Where the symbols take the items:
* | ga fi ne zo ko fu
q391 | q354 q914 q578 q358 q451 q973
q358 | q617 q391 q757 q914 q890 q466
q438 | q935 q757 q914 q578 q978 q671
q535 | q438 q52 q250 q353 q908 q372
q339 | q185 q320 q466 q671 q757 q147
q457 | q147 q310 q880 q908 q390 q52
q935 | q535 q896 q93 q333 q836 q359
q466 | q546 q973 q339 q798 q358 q890
q757 | q896 q578 q358 q438 q147 q339
q604 | q320 q372 q802 q390 q353 q310
q207 | q367 q880 q908 q264 q995 q250
q802 | q973 q995 q604 q952 q782 q264
q782 | q391 q250 q353 q969 q264 q802
q577 | q995 q546 q359 q784 q93 q848
q869 | q256 q978 q451 q147 q320 q578
q973 | q784 q798 q320 q466 q391 q451
q617 | q969 q354 q896 q93 q829 q546
q52 | q757 q353 q969 q535 q457 q390
q896 | q52 q333 q617 q935 q234 q185
q93 | q250 q617 q935 q354 q848 q577
q390 | q339 q604 q952 q372 q52 q457
q353 | q578 q535 q782 q52 q310 q604
q333 | q353 q935 q354 q896 q256 q854
q234 | q457 q256 q829 q836 q185 q896
q952 | q466 q802 q390 q995 q969 q880
q671 | q359 q339 q798 q320 q438 q978
q784 | q802 q577 q854 q546 q354 q844
q969 | q358 q782 q52 q250 q880 q952
q995 | q798 q952 q372 q802 q250 q207
q978 | q836 q147 q367 q869 q671 q438
q798 | q577 q466 q671 q973 q914 q367
q372 | q671 q390 q995 q604 q535 q908
q836 | q908 q234 q848 q256 q359 q935
q880 | q890 q264 q457 q207 q952 q969
q250 | q914 q969 q535 q782 q207 q995
q578 | q333 q438 q391 q757 q869 q320
q854 | q604 q359 q784 q185 q333 q256
q829 | q880 q844 q234 q848 q546 q617
q367 | q848 q890 q978 q451 q798 q914
q147 | q234 q869 q890 q978 q339 q757
q914 | q93 q358 q438 q391 q367 q798
q264 | q451 q207 q310 q880 q802 q782
q546 | q952 q784 q185 q577 q617 q829
q354 | q782 q93 q333 q617 q844 q784
q844 | q264 q848 q256 q829 q784 q354
q320 | q854 q671 q973 q339 q578 q869
q185 | q390 q854 q546 q359 q896 q234
q451 | q844 q367 q869 q890 q973 q391
q848 | q207 q829 q836 q844 q577 q93
q890 | q829 q451 q147 q367 q466 q358
q359 | q372 q185 q577 q854 q935 q836
q310 | q869 q908 q264 q457 q604 q353
q256 | q310 q836 q844 q234 q854 q333
q908 | q978 q457 q207 q310 q372 q535

The rows follow the links: the fewer symbols apart two items are, the more alike their rows tend to be.

Each row is also shifted at random along 4 hidden directions that mean nothing.

Some items, each with a row of numbers:
q848: [ 282 -113    9  -62   19   24   62  134    5  105 -127 -140 -126  -51   44  -95  -22   -6    5  -53   11   11 -139    2  -15   40   44  -23   -7  -98  -69   57  -60    8   74  -60  -16  -16]
q973: [-159   68   20  -42   -3  -28  -44 -102    0  -27  -50  102   51   54   22   13   15  -10  -57   52   64   19   32  -49  -42    4    7   83   19   19  -24    2   37  -74  -18    6  -67  -16]
q310: [ 145  106  -39   70  106 -103  -23  -99  104 -137  103   71    0   24  -65   16   87   60   18  -20  -20  -16  -38  102  -18   10  -11   69  -56   90   56  -88   18  -56  -80   -5   32   59]
q354: [  76   36   -3  -28  -25  -56   64   42  -52   48  -86  -26 -143   21  -13   69   52   30  -25   78   32  -26 -214   70   -7  155   29   23  -77   49  -58    5   20  -72  -25  -77  -68  -36]
q995: [  86  -35  -64  -11    8   56   -7 -149    7  -18  -52   62  -10   59   52  -22  167  123  -35  138  146  -48 -124   50 -104  279  166   75  -15  -21  -80  -16   24  -55 -108 -131   -8    8]
q577: [ 170  -79  -15  -54   -3  -12  -36   27   -8   11  -89  -76 -115  -72   61  -27  -14   -8  -25   27    1   36 -104   12  -63    4   41  -11   37   -2  -45  -26  -22   22   78  -48  -10   16]
q802: [ 159   82  -59  -31   15  -43  -74 -200   44  -96   -2   65   57   26   12   35   53   76  -82  121  121   11   10   15  -58   74   57   46  -37   53  -52  -96   68  -81  -69  -83  -78   -2]
q535: [ 196  -57  -36   56  -33  -22   30    7  -45  -67   63  -11    3    6  -39    0   29   24   29   -2  -43  -28   37   54   35  -58   -9  -59    3   95   40  -31  -52   17  -48   32  100   68]
q844: [   6   58  -45  -59   38  -31   -9 -171   77  -90    1   43   39  -64  -67  -26  -11   64  -70   58  161   65    6  -46   18   31   85   95 -102  -39  -39 -120  132  -87   91 -155  -99   28]
q93: [-193  -52   13  -33  -31   -3   26  100  -52   30 -112  -48 -109    5   -4   -6   26  -17  -25   42  -90   25  -90   60   22   17  -14  -60  -49   52  -63   37  -67   23  -15   36  -22   -2]
q914: [ -73 -116   51  -92  -86   15   21  119  -75   43  -69   -6   82   21  -12  -22  -80  -75  -13  -15  -21   35  111  -86   79 -148  -23  -63  -17  -46  -33   88  -99   31   50   71   -9   26]
q339: [  -1   46   33   72   12   44  -54  -51   19  -38   55   54   38  -17   36   24   -9  -43   28   -2  -19  -23   47  -63  -37   26  -33   35   77   11   82    2   30   45  -15   50   36  -14]
q391: [ 158   38   61  -49  -43  -67   52   90  -43   59 -105    8  -75   65  -11   60   30  -63  -15   32  -52    4  -87    6   39   -2  -34   -9  -40   38  -22   50  -45  -38  -50   87  -67  -17]
q671: [ 193 -134   73   19  -41   15  -48  139  -49  104   14  -82    0   27   81  -56  -80  -90   79  -96  -50   12   67  -90    1 -133  -10  -63  145 -100   71  122  -82   63   67  115   77  -22]
q604: [-198    0  -46   70  -30  -11  -22  -66   -4   47   58   43   98  115   52   11   48   69   44   18  122  -98   20    9  -50   74   56   -3   66  -62   15   28   33  -78  -67  -66   35  -51]
q952: [  86  127  -47  -37   72    0  -54 -141   42 -115  -24   71   -5   -6   16   62   88   68  -89  113  -63  -11  -39   99  -93  110  -37   60  -40  131  -66  -83   50   14 -126    2  -81   53]
q333: [  78  -36   -6   55 -100   10   51  115  -88  152   13 -119  -52    6   14   11  -87  -18   88   -8   92  -21  -55  -48   25  -27   32  -86   52  -96   17   45   18  -45  124  -69   35  -70]
q451: [-185   26   59  -35   84  -49   50   57   68   22  -83   81  -30  103   -1   16   58  -53  -21    1  -24   -6  -67   18  -12   51  -21   72  -65    5  -51   60  -30  -36 -113   74  -56  -23]
q438: [ -38  -48   40   55  -30   -9   14  -23  -49  -68   60   74    5   14  -53   16   71  -31   31   27  -38  -31  -35    6   19   35    5   31  -11   80   84   -2  -46   12  -58   41   92   48]
q256: [ -99   10  -33   35   19  -48   -8  -33   67  -42  123  -30   38  -56  -19  -43  -98   34   33  -72   77   49   76  -40   41 -110  -13    7  -14  -65   35  -63   72  -51  124  -49   43    8]

The symbols that take the first to the second take the third to the fourth, perhaps in another order. What is the fourth?
Answers are names.
[ -11  114   46   65   71 -115  -36 -127   48  -96   69  123  -67   49   24   70  131   -4   12   47  -46  -52 -145   54  -94   97    0  118   25  138   78  -31   29  -60 -119   43   45   17]
: [ -84   24   26  -87   -5  -67  -87  -75   18  -49  -35   83   63   43   27    7  -38  -34  -77   36   27   34   91  -82  -41  -84  -40   47    6   23   -5   -7   35  -66    1   39  -83    7]
:: [ 321  -29    0   49   41  -55  -86  -45   20 -107   82  -54 -142  -95   21   -6  -17   -8   19   -8  -60   17  -62   46  -44  -35  -15   24   50   77   90 -109  -11    1   63  -15   99   61]
: q577

[ 176   -9   29   42  117  -49  -38  -69  110 -235  139   77   30  -69  -73  -44   -5  -60  -46  -52 -122   68  109  -25   53 -210  -78   55  -34   93  131 -116  -20   37   24   96   78  139]
: [-240   55   57   72  -17  -60   60   13  -44   37   31   99  -15  123  -25   87   99  -31   53   53   11  -86 -113   25   -2  127    5   69  -27   64   66   53  -11  -81 -134   22   51  -39]
:: [  55    1  -17  -67  -68   50   16   94  -68   99  -98  -68   26   34    5   35  -45    0   -4    5  -81   40   37   32   47  -51  -55  -96  -12   -6  -77   49  -47   61  -29   65  -53  -35]
: q995

[-210   43  -34   71  -46   66   30  -89  -38  -18   88   19   11  -80  -47   44    2   53   26   54   75  -10   -5  -19   30  122   36   16  -38   17   21  -62   88   12   39 -118   45  -30]
: [  26  -43  -13  -54   97  -50   26   53   75  -66  -73  -57 -165  -50   -3  -38   12   -5  -44  -42 -143   52 -135   96   -6  -32  -51    6  -57   64  -46  -52  -77   20  -23   35    8   54]
:: [ -17   -7   29   68  -21   58   -2  162  -45  184  -30 -127 -156   -4  110   19  -30  -26  107  -63  -73  -64 -147   50  -76   83  -21  -56  132  -54    8  102  -48   56   10   23   40  -80]
: q93

[  69  -53  -43  -52   10  -13  -58  -63   13  -62  -52   -3   35    1   44  -21   42   44  -47   24  -46   34   41   51  -55  -32    3  -10    9   51  -45  -17  -49    3  -33   24  -14   42]
: [ 224   62    5 -100   17 -109 -129  -95   17 -178   12   51   47  -73   13    4 -100  -72 -103  -21  -64  131  164  -81   -8 -265 -123   33    5   99   40  -76   36  -12   72   93  -76   77]
:: [-221   56   49  -41   56   56   42    0   62   42  -63   86   11   36  -27   22   64  -31  -29   27    6  -42  -26   -9  -27  134   25  100  -65  -58  -22   60   10   17  -89    4  -62  -34]
: q848

[  67   37  -45   60  -10  -40  -57 -129   18  -38  119   30   90   60   23   13   -8   77   22    7  113  -24   82   -4  -18  -23   31    9   65  -21   48  -48   48  -65    0  -54   44  -11]
: [ -55   12   47   69   14  -23   56   80   28  108   18   32  -45  110   11   -7   36  -32   59  -68   20  -97 -117  -10  -33  101   26   55   22  -69   52  105  -46  -53  -79   38   28  -58]
:: [-247   52    8  -11   -8   87   39  -47  -26  124  -93   13  -89   14   68   37   88   52   -5  102  121  -87 -197   36 -107  357  124   47   -2  -80  -92   45   92  -30  -57 -152  -59 -124]
: q880

[ 173  -25  -36  -32  -43    9   37  -79  -36  -50  -40   42   22   22  -54    2  115   67  -52  137   88  -16  -63   29    7  162  118   34 -112   35  -59  -39   -9  -31  -43  -97  -12    8]
: [-134   31  -20  -57  -51   52   47   21  -32   29  -59  -38  -38  -59  -27   30  -21   15  -37   39   -3   25  -29   -7   41   42    2  -23  -68   -2  -59   -6   24   34   48  -47  -66  -35]
:: [-237  135  -27   69   85   -5  -81 -133   61 -166   96  117   25  -11    5   73  104   41  -20   20 -144  -19    2  156  -82   32  -98   20   48  216   49  -94    2   60 -160   77   52   53]
: q854

[ -25  -36  -57  -71   21    3  -64 -138   26 -112  -24   49   93   12   -7  -29   47   53  -82   45   52   19   81   21  -39    6   36    3   10   17  -61  -71    9    4  -18    5  -15   51]
: [-130  -17   52   54  -23   99   61   71   12  181   13    7   65   32   21  -25   -3  -40  100  -79  107  -88   24 -108    8  151   72   30   52 -181   34  119   18   16   18  -23   30 -105]
:: [-111    1  -34   44  -93   52   -4   79  -62   43   57  -69   98    1  -35   21  -95   20   69  -52  -81   -7  172   12   71 -166  -87 -126   28    6   35   24  -15   77   22   73   30    0]
: q973

[ 162  -11   -4  -47  -63   86   35   15  -70   83  -76  -69  -30  -63   -3   -1  -58   32  -18   68   99    5  -42  -57   38   88   49  -22  -37  -72  -79    9   63  -11  102 -119  -61  -75]
: [   8  -27   -4  -56  -86  -43   60  146  -91  176 -126  -84   18  101   19   20  -33    8   17   -2   21  -12    1   15   33  -32   -3 -116  -10  -69 -100  102  -34  -21  -30   21  -73  -84]
:: [ -85  -61   -1   60   73  -18   19   38   74  -41   41  -29 -117  -41  -17  -32   69   14   22  -45  -59  -19 -103   73  -17   64   23   35  -25   30   33  -11  -33   11  -24   -1   89   25]
: q457

[ 152  -79   34  -72 -159  135   38   79 -118  183  -78  -44  126  -18   14  -33 -123  -44   23   30  176  -14  136 -200   77   -1   79  -42    4 -183  -47  115   42   25  150  -63  -87 -110]
: [ 102    4  -42  -63   13   83   31  -15   44   82  -65  -26  104  -11  -17  -49  -34   50  -30    9   79    3   73  -47    9   71   61  -13  -23 -131  -78   10   57   10    3  -80  -85  -71]
:: [  60   83   61  -30   32   52  -20  -71   11  -30  -70   97  -33  -13   36   58   74  -36  -64   69  -38   -9  -88   12  -79  148    1   80   -9   56  -13   10   24   27 -100    8  -80  -12]
: q969

[-355   73  -42   60  -29   42  -10  -40  -20 -109   97   -7   43 -108  -61   50  -62    0  -12  -11  -59   50  112   15   75 -138 -103  -51  -11   91   49  -90   48   55   62   28   34   51]
: [ -73   31  -38   56  -52  -61    2    8  -48  -31   84    7  112   46  -51   12  -45   22   13  -19   11   15  129   15   76 -163  -60  -76   22   44   18  -36    0  -30   29   48   39   17]
:: [-258  -65  -54   61   41   57   -5 -146   72  -97  146   83  198    7  -84  -85   40   79    9  -11  118  -22  161  -21   33   -2   72   38  -35  -83    4  -58   33  -13   32  -90   85   35]
: q147

[-346   80  -42   33   23   42  -66  -35   15  -68   96   34  100    9   33   17   -1   27    5  -65 -108    3  144   59  -21  -89 -110  -71   94   73   24  -58   -9   72  -74   64   52   28]
: [ 119  -52  -32   72   38   36   74  -11   24   64   55   11    0   97    9  -57  134   75   83    8  130 -124 -117    8  -44  260  159   64  -35  -94    5   39  -13  -53 -101 -120   77  -27]
:: [ 188   72  -37   61   67   12   12  -35   85  -56   87    9    4  -35  -42   -1   27   29    5  -51 -103  -26   14   72   17   13  -68   13  -14   43   68  -79    9   43  -62   36   19   25]
: q535

[  90    4  -26   60   88    7   34 -103   67  -88   91   31 -131  -61  -39  -15  112   57   27   33   49  -54 -183   45  -31  211  113  113  -70   17   56  -77   33  -45  -34 -129   67   46]
: [  74  -57   73  -28  -34  -12   83   75  -77   64 -121   40  -99   68   25   17  114  -41    7   82  -47  -61 -171   35   -5  175   54   38  -56   52  -15   89  -89   13 -103   47   -9   -7]
:: [ 313   66   41   45  -24    0   25   64  -49  -22   54   24  -91  -52  -29   59  -10  -80   24   -9 -144   -3  -27   29   29  -18  -94   -3  -12  131  121   -4  -31   65  -39  106   20   13]
: q952

[  37   27   -9   65   53   45   47   77   30   48   30  -61 -103  -79    8  -37  -36   -9   56  -72  -71   -9  -76   50   -6   41  -30   -2   13  -52   26   18   -7   31   31   -9   38  -19]
: [  44    2  -49  -33   37    7  -36 -136   14  -82  -39   78   18   31   32    5  156   87  -62  129   75  -38  -72   67  -80  208  115   70  -29   44  -65  -49    0  -42 -115  -86  -18   38]
:: [-171  -63   51  -62   58    7   14   41   58  -36  -79   64   26   24  -32  -41   51  -45  -47  -20  -54    9   38  -18    2   -3   -3   55  -26  -22  -28   54  -65   28  -53   78  -24   42]
: q854

